Below is a small trained network, with its code and all its weights. Each question gives an input and a target symbol and asks what happens when units are switched off, that is, made to give their printed mean instead of their output.

import numpy as np


def w(rows, s, z=0):
    codes = np.array(rows[::2]) - 128.0
    scale = np.full(codes.shape[1], s)
    scale[-1] = z or s
    return codes * scale


def f(y):
    return y / 2 * (1 + np.tanh(0.7978845608 * (y + 0.044715 * y**3)))


def softmax(a):
    e = np.exp(a - a.max(-1, keepdims=True))
    return e / e.sum(-1, keepdims=True)


def log_softmax(a):
    a = a - a.max(-1, keepdims=True)
    return a - np.log(np.exp(a).sum(-1, keepdims=True))


def net(x, mask):
    ids = ['ΓΘαδεζηψ'.index(c) for c in x.split()]
    T = len(ids)
    res = E[ids] + P[:T]
    r = res
    for j in range(2):
        rows = slice(2 * j, 2 * j + 2)
        q, k, v = (r @ M[0][rows].T for M in (Q, K, V))
        z = softmax(np.where(np.tri(T) > 0, q @ k.T / 2**0.5, -1e9)) @ v
        o = O[0][rows]
        res = res + np.where(mask[j], z, o[:, -1]) @ o[:, :-1]
    y = f(res @ A[0][:, :-1].T + A[0][:, -1])
    res = res + np.where(mask[2:6], y, B[0][:, -1]) @ B[0][:, :-1]
    return log_softmax(res[-1] @ U[:, :-1].T + U[:, -1])


Q, K, V, O, A, B = {}, {}, {}, {}, {}, {}
E = w([
[15,124,183,159,138],'Γ',
[174,161,209,70,166],'Θ',
[106,106,86,69,102],'α',
[120,197,53,108,115],'δ',
[55,123,111,11,172],'ε',
[143,219,172,69,106],'ζ',
[115,158,101,124,36],'η',
[131,150,113,6,108],'ψ',
],0.016)
P = w([
[209,62,11,99,94],'0',
[100,254,110,146,85],'1',
[81,234,101,139,109],'2',
[84,236,101,123,111],'3',
[85,239,102,118,112],'4',
[78,239,109,119,103],'5',
[83,243,119,85,107],'6',
[79,238,125,108,100],'7',
[79,238,124,97,79],'8',
],0.0076)
Q[0] = w([
[121,193,144,61,128],'H1',
[133,46,157,153,147],'H1',
[246,63,63,224,221],'H2',
[105,186,14,102,58],'H2',
],0.011)
K[0] = w([
[159,60,79,153,132],'H1',
[50,223,158,151,110],'H1',
[18,255,150,116,129],'H2',
[241,144,6,148,114],'H2',
],0.0099)
V[0] = w([
[123,157,76,153,33],'H1',
[100,229,164,152,116],'H1',
[39,3,136,210,86],'H2',
[98,161,72,195,180],'H2',
],0.012)
O[0] = w([
[187,102,133,247,89,215],'H1',
[209,193,83,109,176,66],'H1',
[132,117,216,112,108,2],'H2',
[79,208,158,139,39,61],'H2',
],0.013,0.0082)
A[0] = w([
[60,179,93,200,169,83],'N1',
[126,216,60,47,166,82],'N2',
[254,193,89,135,185,1],'N3',
[83,100,104,31,174,104],'N4',
],0.0082,0.0072)
B[0] = w([
[123,33,149,135,38,230],'N1',
[181,148,231,51,143,254],'N2',
[79,108,123,129,6,184],'N3',
[110,144,137,125,98,221],'N4',
],0.012,0.0063)
U = w([
[129,2,226,144,98,99],'Γ',
[243,82,197,172,137,168],'Θ',
[154,110,79,136,160,222],'α',
[177,69,159,108,56,2],'δ',
[44,142,120,113,111,90],'ε',
[140,185,166,156,120,198],'ζ',
[106,178,90,161,78,75],'η',
[179,89,162,104,133,162],'ψ',
],0.0085,0.0068)

Each question gives the input, a string of symbols that net reads in full, and the target symbol t.
The units are the heads (2 rows each of Q, K, V and O) and the neurons (one row each of A and B). Each row of codes is followed by its name. A weight is (code - 128) times the scale printed after its matrix; where a second scale follows, it is the last column's (O, A, B and U).
mask holds one flag per unit, heads first, then neurons. A switched-off unit (its flag False) gives its mean, the last column of its rows in O or B, instead of its output. The means were averaged over made-up inputs and are rounded, as every weight is.
A unit's drop is (log p(t) with every unit on - log p(t) with that unit switched off) / (log p(t) with every unit on - log p(t) with every unit switched off).
The circuit of an input: a set's keep is (log p(t) with only the set's units on - log p(t) with every unit switched off) / (log p(t) with every unit on - log p(t) with every unit switched off). Starting from all 6 units, units are removed one at a time, each time the one whose removal leaves the highest keep (on an exact tie, the one counted first), for as long as the keep stays at least 0.8.
circuit, biggest first: the units of the circuit, biggest drop first
most important unit: the unit with the biggest drop
k most important neurons: the k neurons with the biggest drops, biggest first
drop of u: that unit's drop, to one decimal
input Γ δ Θ Γ ε ζ ζ ζ ε, target ζ: circuit, biggest first : (N1, H1, H2)
input Θ η ζ ζ ζ δ, target ψ: circuit, biggest first : (N2, H1)
input ζ δ ψ α Γ η Γ α, target δ: 2 most important neurons : (N3, N2)
input η ε η ψ ψ α α, target Θ: circuit, biggest first : (H1)
input Θ η η, target ψ: circuit, biggest first : (H1, N2, H2)
input ζ Γ Θ δ ζ δ δ ζ, target δ: circuit, biggest first : (N3, H2, H1, N2)
input Θ ε η α ζ ζ, target ψ: circuit, biggest first : (N2, H1, H2)
input ε ψ Θ ζ ψ ψ α η, target ε: 2 most important neurons : (N2, N1)
input ζ ψ ε ψ η Γ Γ δ Γ, target δ: 2 most important neurons : (N1, N3)
input ε ε δ Θ ζ η ε, target ε: 2 most important neurons : (N4, N1)
input Γ δ ψ Θ Γ, target ζ: circuit, biggest first : (H2, H1, N1)
input ψ Γ δ Γ Γ Γ, target α: drop of N3 : 0.1
input ψ η η α ε ζ ζ α ζ, target α: drop of N3 : 0.1
input ψ η α, target α: drop of H2 : 0.6
input η ε α δ Θ ψ, target Θ: most important unit : H1
input ψ α ε ψ ψ η α Θ, target α: 2 most important neurons : (N2, N1)
